M =
[[123 131 134 138 120 129 140 115 125 139 123 136 136 119 139 133]
 [124 132 139 142 124 128 142 116 131 139 123 140 134 121 139 133]
 [124 132 136 140 121 134 141 115 128 139 123 137 136 120 142 136]
 [122 131 135 137 120 126 142 114 126 139 123 140 134 120 139 133]
 [122 131 134 137 120 125 141 114 125 139 123 136 135 120 138 132]
 [131 132 135 144 123 138 142 122 126 139 123 145 136 120 140 138]
 [122 131 134 137 120 126 140 115 125 139 123 135 135 120 138 132]
 [131 132 135 145 120 142 141 122 126 140 123 137 137 120 143 139]
 [130 138 147 142 121 127 141 114 127 140 123 155 153 120 143 131]
 [122 131 135 138 124 124 141 114 126 139 123 137 134 120 137 131]
 [130 134 138 143 120 133 141 118 126 139 123 142 142 120 141 135]
 [122 132 136 144 120 135 141 114 129 140 123 136 142 120 150 133]]
M[-12, 0]: 123
M[-1, 12]: 142
M[-5, 6]: 141
M[1]: [124, 132, 139, 142, 124, 128, 142, 116, 131, 139, 123, 140, 134, 121, 139, 133]
M[6]: [122, 131, 134, 137, 120, 126, 140, 115, 125, 139, 123, 135, 135, 120, 138, 132]
M[-6, -10]: 140
M[1, 8]: 131
M[:, -11]: [129, 128, 134, 126, 125, 138, 126, 142, 127, 124, 133, 135]
M[-4, -9]: 114
M[:, 0]: [123, 124, 124, 122, 122, 131, 122, 131, 130, 122, 130, 122]
M[7, 7]: 122
M[-10, -3]: 120
M[-9, -1]: 133
M[-1]: [122, 132, 136, 144, 120, 135, 141, 114, 129, 140, 123, 136, 142, 120, 150, 133]
M[:, -12]: [120, 124, 121, 120, 120, 123, 120, 120, 121, 124, 120, 120]
M[0, -9]: 115
M[:, -2]: [139, 139, 142, 139, 138, 140, 138, 143, 143, 137, 141, 150]
M[3, -3]: 120
M[8, 4]: 121
M[:, 1]: [131, 132, 132, 131, 131, 132, 131, 132, 138, 131, 134, 132]
M[-4, -15]: 138
M[8, 15]: 131
M[-3, 0]: 122
M[10, -3]: 120
M[-8, -15]: 131
M[-7]: [131, 132, 135, 144, 123, 138, 142, 122, 126, 139, 123, 145, 136, 120, 140, 138]
M[:, -6]: [123, 123, 123, 123, 123, 123, 123, 123, 123, 123, 123, 123]
M[-5, 2]: 135
M[-1, 9]: 140
M[2]: [124, 132, 136, 140, 121, 134, 141, 115, 128, 139, 123, 137, 136, 120, 142, 136]
M[7, -6]: 123
M[2, 15]: 136
M[-3, -4]: 134

X =
[[144 113 125 129 138 142 116]
 [124 133 133 122 121 124 133]
 [145 122 118 138 137 144 117]
 [131 126 128 128 128 130 128]
 [136 130 122 138 119 134 135]
 [135 110 131 121 146 134 112]
 [137 125 131 124 121 135 131]
 [102 140 140 116 119 105 140]
 [110 135 140 115 122 112 135]
 [123 132 134 122 122 123 133]
 [111 133 140 115 123 113 134]]
X[0, -7]	144
X[4]	[136, 130, 122, 138, 119, 134, 135]
X[6]	[137, 125, 131, 124, 121, 135, 131]
X[3, 5]	130
X[5, -4]	121
X[10, -6]	133
X[-6, -5]	131
X[0, 5]	142
X[0]	[144, 113, 125, 129, 138, 142, 116]
X[-7, -1]	135
X[5, -3]	146
X[9, 2]	134
X[-5, 3]	124
X[9]	[123, 132, 134, 122, 122, 123, 133]
X[-7, -3]	119
X[8, -5]	140
X[:, -4]	[129, 122, 138, 128, 138, 121, 124, 116, 115, 122, 115]
X[-7, -7]	136
X[2, -7]	145
X[-8, 6]	128
X[:, -6]	[113, 133, 122, 126, 130, 110, 125, 140, 135, 132, 133]
X[-1, -7]	111
X[8, 6]	135
X[5]	[135, 110, 131, 121, 146, 134, 112]
X[:, -7]	[144, 124, 145, 131, 136, 135, 137, 102, 110, 123, 111]
X[-1]	[111, 133, 140, 115, 123, 113, 134]
X[2, -2]	144
X[-3]	[110, 135, 140, 115, 122, 112, 135]
X[-5, -3]	121
